(in the rows, 128 means zero)
Each row has a class, written after it.
[102 110 183 102  91  85 135  83 157 111 101 103 121 154 109 145 134 133
  92 139 118 133  78 165 126 172 139 154 178 139 118 160 101 157 186 135
 155 120  97 184 108 120 134 104]
libi
[ 79  81 190 106 114  96 146 106 160 108 110 108  98 151 120 176 126 134
  88 155 127 106  80 150 102 126 125 122 164 147 111 158 124 153 154 110
  92  91  98 190 108 142 128 142]
ner
[ 99  67 192  96  86  72 154 110 134  73  90 113 127 180 124 172 131 142
  91 144 137 135  70 204 101 137 130 118 150 142 115 174 139 158 144 114
  97 102  93 180 115 112 121 133]
libi
[111  95 190 137 112 113 149 150  93 131 110 101 165 191 100 180 139 175
 133 186 138 123 174 120 110 112  74 151 145 147 122 129 177 106 134  94
 125 155 138 181 117 110 144 141]
zam
[132 159 177 167 110 152 117 128  85 142 101  86 165 113  71 116 120 142
 144 178 120  89 134 102  97 111 118  98 164 135 118 144 141 133 141 126
  87 127 121 107 134 145 107 152]
kaza
[120  94 186 114 130 143 141 148 110 117 127 105 155 194 111 175 135 159
 149 171 133 114 181 128  91 100  98 137 148 144 119 126 191 117 120  87
 107 166 127 175 137 107 137 144]
mik
[ 92  87 167 109 151 138 143 168  64 107 122 140 149 196 129 186 121 159
 130 181 130 132 179 141 113  64  86 108 101 162 115 137 173 132  99  72
  78 144 137 168 135 118 120 164]
zefo
[104  99 171 125 126 125 144 172  88 158 137 121 142 168 110 159 115 163
 124 174 147 120 201 111 104  99 112 130 149 139 122 127 181 115 143  70
 112 169 141 172 141  98 134 133]
Mipon
[115 106 173 128 122 121 145 149  98 143 122 121 157 179 104 174 120 149
 133 182 150 118 197 113 117 113  84 128 143 143 127 127 151 107 150  73
  88 140 135 158 114 112 130 149]
pefop
[113  74 148 102 128 116 138 156 109 183 139 158 124 160 148 144  95 145
 130 167 163 156 189 161 103  83 143 123 136 154 115 133 182 113 129  49
  74 148 123 173 145 104 130 125]
mik
[ 90  66 165 100 120  79 148 102 142 137 121 133 114 148 137 178 108 145
  88 152 164 144  58 202  97 111 162  97 126 169  94 167 108 144 173  72
  67  89  94 172 113 128 109 148]
pefop
[126 127 186 161 124 159 137 118  76  49  74  84 197 135  96 148 158 157
 152 184 101  95  95 144  78  85  86  88 132 136 114 160 164 141  76 118
  71 118 124 129 140 170 105 171]
zam
[ 98  98 181 113 103  85 143  87 155 131 114 100 104 145 102 162 129 131
  92 155 117 133  83 144 124 145 131 137 153 139 120 153 101 141 158 140
 140 103 107 176 114 140 137 119]
zam
[ 99 144 190 165 150 176 119 123  96  73  81 110 152 119 104 149 148 140
 126 172  91  68 111 109 108  86 106  88 139 150 105 155 149 149 126 109
  49  99 124 138 133 205 110 151]
ner
[118 104 193 111  80  92 137  94 153 112 121  90 125 154  78 164 142 132
 116 143 114 125  96 140  96 171  97 162 189 137 116 146 106 134 161 147
 162 136  93 161  95 107 143 131]
kipu
[135 113 170 146 107 131 137 133  84 110  87 128 190 122 104 135 129 177
 144 169 160 119 109 167  68  86 129  84 143 149 107 170 169 124 133  83
  22 101 105 125 121 157 113 184]
kipu
[111 133 196 167 130 168 134 127  78  52  84  96 185 135  83 152 152 155
 138 173 116  73 115 121  81  92  90  90 151 145 116 149 173 147 117 112
  56 108 113 144 128 166 108 181]
ner
[131 130 189 147 122 150 130 144  70  58  75  82 209 144  82 150 150 165
 146 171 127  82 115 142  55  91 112  85 147 124 123 170 169 136 118 109
  72 131 112 130 147 155 101 175]
Mipon
[106 163 142 152 156 186 115 116 102 136 113  98 142  97  99 119 122 153
 139 168  87  97 116  94 102  95 144  94 154 149 124 146 139 150 139 118
  79 118 140 123 159 191 109 150]
Mipon
[103  98 171 127 118 131 136 147  99 138 116 115 135 181  93 160 121 153
 128 170 125 125 201 119 123 111  66 144 163 149 122 126 174 145 131  92
 121 169 141 175 130  95 138 127]
libi
[122  73 200 110  53  42 152 113 136 155 105 102 126 157  96 149 118 139
  98 157 158 137  98 183 100 154 124 128 170 131 104 163 124 122 169 123
 143 104 100 176  98  88 134 120]
zam
[133 145 155 167 126 143 138 119  86 129 104 106 174 108  85 123 125 147
 137 178 151 106 110 142  87  98 125  73 148 146 110 144 145 131 138  86
  49  94 116 116 135 150 101 165]
pefop
[130 106 192 131  91  97 141 160  92 152 109 123 167 178 100 160 132 166
 128 179 154 120 201 127 108 122 100 163 162 137 119 136 173  87 157  78
 107 168 115 166 102 102 159 125]
kipu
[133 120 142 163 126 148 128 116  94 142 102 109 147  94  83 115 124 160
 137 177 123 114 111 143  76  92 113  74 142 132 114 152 161 145 104 120
  61 104 125 121 141 153 109 159]
zam
[109 103 136 126 120 132 127 145 113 233 144 144 102 147 107 136  97 155
 124 172 132 135 220  98 112 116  95 141 171 138 118 122 153 116 144  76
 101 151 144 151 119 111 155 137]
kipu
[111 152 187 153 131 162 134 135  47  69  90  92 183 157  94 153 142 141
 147 177 105  87 113 136  94  90  92  82 132 148 106 158 162 144  94 108
  64 117 135 120 152 163 103 173]
zefo
[128 159 174 174 117 148 124 108  95 136  94  83 150 112  73 122 136 137
 136 187  95  94 126 105 112 117 107 106 164 141 114 143 142 128 126 128
  92 106 133 128 138 176 122 130]
zam
[106 113 164 133 136 147 155 150  96 169 148 110 124 171  74 149 116 154
 143 172 122 120 212 108 120 126  77 138 164 126 121 115 175 125 137 111
 123 170 135 166 132  90 147 132]
zefo
[ 81  61 186  77 114  84 147 115 145 108 111 147 111 164 146 197 136 147
  88 155 157 150  61 211  77 114 143 106 123 146 110 169 136 130 136  93
  88 100  93 180 121 132 113 144]
febo
[ 86 109 183 103 122 120 135 113 136  81 117 105 119 173 130 179 135 131
 106 144 100 116  74 150 112 122 131 128 135 149 118 147 107 146 152 141
 129 122 104 161 104 141 114 138]
kaza
[ 92 114 160 122 144 166 136 129 102 128 126 117 126 179 119 152 128 153
 127 174  94 112 183  93 150 100  83 145 150 155 118 127 156 153 119  86
 110 162 157 167 136 129 142 122]
libi
[ 79  95 174 103 126 118 144  94 153 100 124 104 104 142 118 182 127 146
 104 141 109 124  72 149 110 130 149 121 150 147 106 154 106 155 166 126
 129 126 109 174 129 153 114 131]
Mipon
[132 144 163 161 122 152 142 140  66 124  97  92 166 131  66 126 127 151
 143 172 127  98 130 144  78 103 116  78 148 142 112 151 174 134 119 110
  61 119 115 116 142 139 109 167]
zefo
[106 118 150 142 125 124 148 156  96 215 154 137 104 170 107 138 102 132
 118 169 153 123 218 112 133 114 107 119 150 137 120 113 142 103 165  64
  87 141 145 151 119 100 136 117]
pefop
[112 145 134 160 127 148 135 112  85 182 119 127 136 108 110 102 106 136
 130 170 136 110 124 137 106  94 128  66 146 148 103 152 130 145 128  83
  37  90 136 101 138 158 104 157]
pefop
[106  88 142 116 125 114 143 171 116 212 150 136 109 152 111 141  96 160
 115 165 160 139 202 128  92 105 137 123 157 134 134 133 168 111 167  66
  95 155 132 174 137  90 134 134]
Mipon
[ 93  95 180 115 125 139 146 149 115 178 150 134 127 168  99 165 124 160
 125 185 152 133 198 110  92 119  90 129 161 126 136 116 164 105 132  74
  97 153 139 176 130  91 134 138]
febo
[104 102 189 132 124 138 146 164 102 113 115 110 152 182  97 164 139 148
 121 174 130  91 198  92 114 105  68 142 164 136 133 123 173 116 138  86
 106 144 130 176 105 112 146 143]
ner
[116 119 173 155 117 146 126 126  67 124  88 129 155 122 105 147 125 163
 135 180 126 116 121 147  86  78 114  86 135 156 101 161 163 136 110  89
  40 106 118 120 139 178 114 173]
kipu
[ 98  43 169  94 121  77 153 106 140  84 107 128 129 151 137 189 130 158
  88 153 154 157  48 204  89 107 141 107 116 152 106 167 135 147 136 102
 100  91  96 184 117 131 119 153]
zam
[121 159 153 152 152 197 115  96 106 132 126 104 138 102  92 117 126 135
 163 170  98 102 123 101  89  92 112  93 162 148 119 139 158 166 103 119
  72 112 135 118 178 189 101 155]
mik
[ 57  85 173  85 139 111 134  92 135 145 148 161  67 150 141 180 112 132
  83 153 137 157  67 176 111 106 154 101 126 159 110 155 106 149 146 103
  83  90 111 180 141 155 112 133]
febo
[130 149 160 153 128 158 121 109  88 142 113 105 150 106  85 113 108 137
 158 171 137 115 136 126  91 103 132  84 168 143 111 138 170 144 125 115
  59 111 127 124 167 162 105 151]
mik
[ 58 104 139  90 157 120 128  85 138 154 147 134  50 123 134 163  97 126
  87 144 105 149  72 160 125 120 154 111 132 157 120 153  99 186 147 126
 103  99 120 170 151 162 123 129]
zefo
[123 136 162 155 118 145 129 135  78 149 100  94 159 121  93 114 104 160
 143 179 143 103 132 131  84  94 131  74 155 133 124 149 160 138 126 114
  45 109 123 114 141 142 106 174]
kaza
[ 93  75 153 104 146 111 141 180  79 158 115 151 117 179 140 172 101 160
 109 178 152 144 178 176 112  67 125 100 101 156 102 145 178 116 125  61
  69 152 132 174 131 103 137 141]
zefo
[114 123 173 138 133 160 131 122  65  96  97 127 160 146 118 140 128 138
 146 177 125 110 122 172  76  49 125  73 130 151 103 158 179 152  79  92
  40 108 107 135 162 181  96 161]
mik
[ 78  66 157  87 109  74 154  97 138 131 109 144  88 169 135 153 102 147
  83 136 157 160  60 213 116 122 156 110 151 160 100 179 129 173 176 109
  79  93  97 188 125 133 116 129]
libi
[101  72 181 121 136 131 154 171 107 130 113 136 136 189 129 169 127 163
 121 183 142 117 190 115 113  86  89 130 136 155 120 137 189 109 137  59
  76 138 128 189 117 120 139 160]
ner
[128 113 204 109  87 100 134 127 146  70  99  72 155 162  92 170 152 129
 121 151 114 111  99 146  90 153 123 152 155 132 140 149 118 119 161 152
 164 156  84 157  89  94 126 142]
kaza
[ 92  75 187  95  90  65 142  96 137 146 126 136 110 166 134 163  97 126
  99 137 163 152  89 205  97 126 167 110 154 153 101 158 133 145 158  98
  92  98  90 185 139 126 117 124]
mik
[106  90 140 112 138 115 147 170  88 191 139 145 117 160 119 146  93 157
 118 173 165 145 185 160 110  87 132 110 129 139 110 136 178 115 143  64
  80 150 130 171 134  90 140 141]
zefo
[ 73 105 186 108 101 105 139  81 140 117 120 106  84 161 111 159 120 120
  87 143 106 123  75 149 139 151 124 131 179 150 104 155  95 176 166 120
 124 104 123 174 130 142 123 100]
libi
[ 69 105 172 100 123 120 143  96 152 112 126  94  97 151 119 179 119 141
 104 135 113 117  73 141 113 129 139 118 161 136 116 153  94 160 168 130
 132 120 124 170 133 157 119 133]
Mipon
[117 140 172 155 130 160 117 108  77 106  92 114 157 132 100 153 134 157
 141 182 102  99 116 113 102  85 100  99 138 162 101 156 146 142 105 103
  54 110 127 118 144 200 116 170]
kipu
[129 122 189 152 116 156 140 147  67  76  77 104 194 146 105 138 130 158
 156 183 129 105 113 148  74  75 120  72 123 147 115 166 167 128 111 104
  43 127 109 116 134 154  85 190]
kaza
[102 139 164 139 137 169 119 124  85 149 110 132 134 114 107 133 126 145
 129 190 117 115 122 136  83  83 124  74 142 137 110 149 153 128 102  96
  52 102 134 127 149 165 107 158]
febo
[104  95 189 130 131 138 143 176  87 129 125 115 142 194 116 173 127 162
 135 178 130 123 192 115 107  90  93 131 123 151 131 127 180 114 125  97
 102 169 129 159 121  96 129 162]
kaza
[120  82 167 108 129 115 141 163 106 157 119 138 149 175 126 159 112 150
 132 176 168 144 194 159 101  84 131 132 144 156 104 132 194  99 144  57
  86 161 117 180 134 104 137 126]
mik
[108 135 140 159 151 171 131 100  80 128 115 110 137 105 109 119 131 160
 127 178 115 118  98 123 111  81 119  75 134 160 112 147 146 153 109 100
  58  96 149 119 153 184 116 157]
zam
[115  98 182 109 120 124 138 148  96 133 134 128 161 186 112 163 114 143
 147 173 151 132 190 133 100 100 107 148 157 156 123 126 185 117 136  77
  99 170 122 182 142 105 129 126]
mik
[109 178 171 170 124 184 110  92  88 129 111 101 140 106  81 134 125 136
 153 181  69  89 137  70 128 107  95 118 168 149 113 134 116 144 117 129
  79 120 141 110 140 207 120 142]
kipu
[118 127 159 149 129 151 136 138  73 120 110 101 152 118  99 132 122 161
 136 166 138 108 113 143  77  88 140  67 149 145 113 161 169 139 130  95
  51 114 134 121 158 148 105 176]
Mipon
[118 145 167 165 141 170 152 129  69 113 123  98 163 134  66 128 129 152
 145 174 127  95 116 124  91  93 104  73 149 134 103 148 174 147 109 108
  54 105 125 122 158 145 109 173]
zefo
[ 94 107 154 131 133 152 133 132 105 186 151 141 107 163 105 161 100 162
 140 169 117 126 212  85 135 109  81 140 159 136 120 118 151 125 138  94
  85 151 153 157 131 137 154 142]
kipu
[113  97 170 119 122 126 136 143 100 186 141 135 114 179 111 139 104 132
 131 178 132 139 205 133 114  97 115 133 158 152 105 123 173 112 133  77
 108 165 124 175 144 104 138 107]
mik
[108 100 170 113 138 152 146 170  94  93 126 111 168 186 119 176 135 167
 147 166 124 110 175 104 107  86  88 130 134 139 123 128 164 119 129  88
 124 172 146 165 127 114 121 152]
Mipon
[111 100 170 126 118 135 133 139  93 162 135 129 135 164 111 157 121 161
 132 174 121 127 207 107 125 112  81 152 157 144 112 118 157 117 126  83
 122 167 139 156 114 109 159 134]
kipu
[ 76  96 174 101 110  83 155 104 124 174 153 139  77 149 111 147  88 129
  91 148 151 156  78 175 120 128 159 111 147 153 102 164 117 155 176 111
 101 106 107 181 139 113 121 133]
zefo
[110  85 164 120 128 130 166 170 109 142 142 123 149 174 111 152 123 175
 132 161 161 130 184 125 100  99 119 120 145 141 127 130 180 110 158  71
 100 161 129 171 129  96 127 146]
Mipon
[103 157 168 155 142 183 132 116  63  93 110 103 151 123  89 136 136 145
 141 174  97  99 115 125 109  89  96  71 137 145 109 147 143 156 108 119
  72 110 140 114 148 172 107 161]
zefo
[101  88 190 107 127 130 139 158 106 142 124 124 130 178 103 189 137 160
 125 190 144 127 189 127  89 106  87 128 144 139 130 126 178 102 118  87
  99 156 132 174 124  98 136 145]
febo
[ 96  79 150 113 136 133 143 184  95 166 130 147 124 179 159 159 103 170
 127 173 150 146 177 154 101  66 126 106 110 160 129 138 181 110 132  62
  63 153 138 157 124 106 124 167]
kaza
[118  48 201  86  93  73 162 116 137  65 101 119 156 181 132 180 135 141
 116 143 163 151  70 223  71 113 148 113 138 149 108 169 159 134 131  99
  95 101  69 180 126 112 111 153]
mik
[111  93 190 108 118 126 144 160  96 121 115 128 166 183 102 181 144 160
 132 197 149 132 182 135  87 100  81 141 145 131 138 132 173  89 116  82
 104 158 116 173 119 101 132 143]
febo
[103 155 174 153 144 181 110 112 101 123 103 109 139 100  85 158 144 141
 130 186 101  99 115 123  87 103 116  90 153 135 113 137 145 126 114 115
  74 110 131 125 146 178 113 145]
febo
[134 147 179 166 120 149 135 113  85  89  78  73 188 127  77 136 147 166
 150 193 112  86 103 114  88 102 103 101 151 140 120 152 159 133 109 126
  68 115 127 131 134 173 110 153]
zam
[134 144 153 153 126 160 140 117  84 110  99 114 179 114  90 122 131 140
 146 173 140 106 122 133  94  98 113  75 143 141 120 153 139 135 138  91
  54  95 120 107 131 165  97 177]
pefop
[128 143 199 153 122 147 141 141  60  46  69  76 217 151  75 153 149 158
 151 183 123  86 105 154  72  97  99  80 141 130 113 165 180 133 100 121
  57 115 112 131 137 145 111 180]
zefo
[ 88  74 168 107 106  77 158  86 160 131 120 115  98 147 125 164 122 144
  89 150 140 156  46 178 115 126 141 119 139 159 107 165 107 144 157 117
 117  97 105 178 120 139 128 134]
zam
[120 127 177 143 107 113 146 145 109 194 138 108 140 173  81 133 123 138
 121 181 138 117 208  93 113 147  86 147 174 143 129 116 148 102 171  83
 127 160 133 161 112  81 144 119]
pefop
